Below are the code and all the weights of a small trained network. Each question names an input and a class and asks about switching units off, where a switched-off unit gives its printed mean instead of its output.

import numpy as np


def w(rows, s, z=0):
    codes = np.array(rows[::2]) - 128.0
    scale = np.full(codes.shape[1], s)
    scale[-1] = z or s
    return codes * scale


def f(y):
    return np.maximum(y, 0)


def log_softmax(a):
    a = a - a.max(-1, keepdims=True)
    return a - np.log(np.exp(a).sum(-1, keepdims=True))


def net(x, mask):
    res = np.array(x, float).reshape(1, 4) / 4 @ E
    y = f(res @ A[0][:, :-1].T + A[0][:, -1])
    res = res + np.where(mask, y, B[0][:, -1]) @ B[0][:, :-1]
    return log_softmax(res[-1] @ U[:, :-1].T + U[:, -1])


A, B = {}, {}
E = w([
[213,184,209],'x0',
[115,199,71],'x1',
[11,159,255],'x2',
[130,124,134],'x3',
],0.0068)
A[0] = w([
[202,83,68,44],'N0',
[168,190,173,65],'N1',
[69,131,234,118],'N2',
[118,99,141,209],'N3',
[86,92,205,63],'N4',
[89,106,129,41],'N5',
[51,162,171,67],'N6',
[187,110,72,99],'N7',
[215,214,201,115],'N8',
[97,103,156,159],'N9',
[123,118,9,145],'N10',
[47,165,162,27],'N11',
[127,128,119,3],'N12',
[121,93,234,168],'N13',
[98,103,98,77],'N14',
[188,143,185,85],'N15',
[172,69,122,68],'N16',
[96,232,76,172],'N17',
[66,91,77,74],'N18',
[139,246,109,160],'N19',
[40,85,22,96],'N20',
[86,98,91,76],'N21',
[108,83,83,67],'N22',
[203,59,208,122],'N23',
[178,175,162,171],'N24',
[59,242,126,137],'N25',
[130,113,185,210],'N26',
],0.011,0.0049)
B[0] = w([
[190,187,147,215],'N0',
[46,206,174,181],'N1',
[203,128,141,246],'N2',
[111,2,100,189],'N3',
[167,136,116,189],'N4',
[93,147,197,136],'N5',
[232,167,178,193],'N6',
[222,166,143,215],'N7',
[38,128,178,252],'N8',
[140,128,46,178],'N9',
[154,112,121,253],'N10',
[197,187,184,178],'N11',
[79,188,197,128],'N12',
[162,114,67,239],'N13',
[84,189,164,148],'N14',
[61,171,143,187],'N15',
[170,120,102,164],'N16',
[132,24,79,215],'N17',
[60,182,224,174],'N18',
[64,74,98,216],'N19',
[71,153,140,227],'N20',
[75,176,186,157],'N21',
[107,193,179,160],'N22',
[67,101,116,211],'N23',
[86,109,125,215],'N24',
[232,74,82,212],'N25',
[138,85,81,213],'N26',
],0.0075,0.0064)
U = w([
[209,125,155,114],'0',
[122,48,120,254],'1',
[9,219,240,35],'2',
[129,65,136,152],'3',
],0.011,0.0037)

Each question gives the input, the list of numbers given to net, and the class t.
The units are the neurons (one row each of A and B). Each row of codes is followed by its name. A weight is (code - 128) times the scale printed after its matrix; where a second scale follows, it is the last column's (A, B and U).
mask holds one flag per neuron, in row order. A switched-off neuron (its flag False) gives its mean, the last column of its row in B, instead of its output. The means were averaged over made-up inputs and are rounded, as every weight is.
A unit's drop is (log p(t) with every unit on - log p(t) with that unit switched off) / (log p(t) with every unit on - log p(t) with every unit switched off).
The circuit of an input: a set's keep is (log p(t) with only the set's units on - log p(t) with every unit switched off) / (log p(t) with every unit on - log p(t) with every unit switched off). Starting from the 12 units with the biggest drops (on a tie, the unit counted first), units are removed one at a time, each time the one whose removal leaves the highest keep (on an exact tie, the one counted first), for as long as the keep stays at least 0.8.
units of the circuit, in order: the units of the circuit, biggest drop first
unit that matters most: the unit with the biggest drop
top k neurons: the k neurons with the biggest drops, biggest first
drop of u: that unit's drop, to one decimal
input [4,1,-1,-1], class 2: units of the circuit, in order : N25, N8, N2
input [0,5,6,-6], class 0: units of the circuit, in order : N6, N25
input [4,6,7,-1], class 0: units of the circuit, in order : N25
input [3,1,5,-4], class 0: units of the circuit, in order : N2, N25
input [-6,6,8,-4], class 0: units of the circuit, in order : N25, N6
input [7,4,7,8], class 3: top 2 neurons : N25, N13
input [-1,-7,-8,3], class 0: units of the circuit, in order : N0, N7
input [5,-8,6,5], class 1: top 3 neurons : N13, N23, N26
input [-6,3,-7,5], class 0: units of the circuit, in order : N7, N0
input [6,-8,5,7], class 1: units of the circuit, in order : N13, N23
input [8,-4,3,1], class 2: top 3 neurons : N8, N1, N15
input [8,8,7,-4], class 1: top 2 neurons : N25, N17
input [-6,3,0,-3], class 2: top 2 neurons : N18, N20
input [-8,-1,4,-8], class 2: unit that matters most : N18
input [6,4,-2,2], class 2: drop of N22 : 0.0
input [4,1,-3,-1], class 2: drop of N21 : -0.1
input [7,-1,-3,-1], class 2: drop of N8 : 0.1
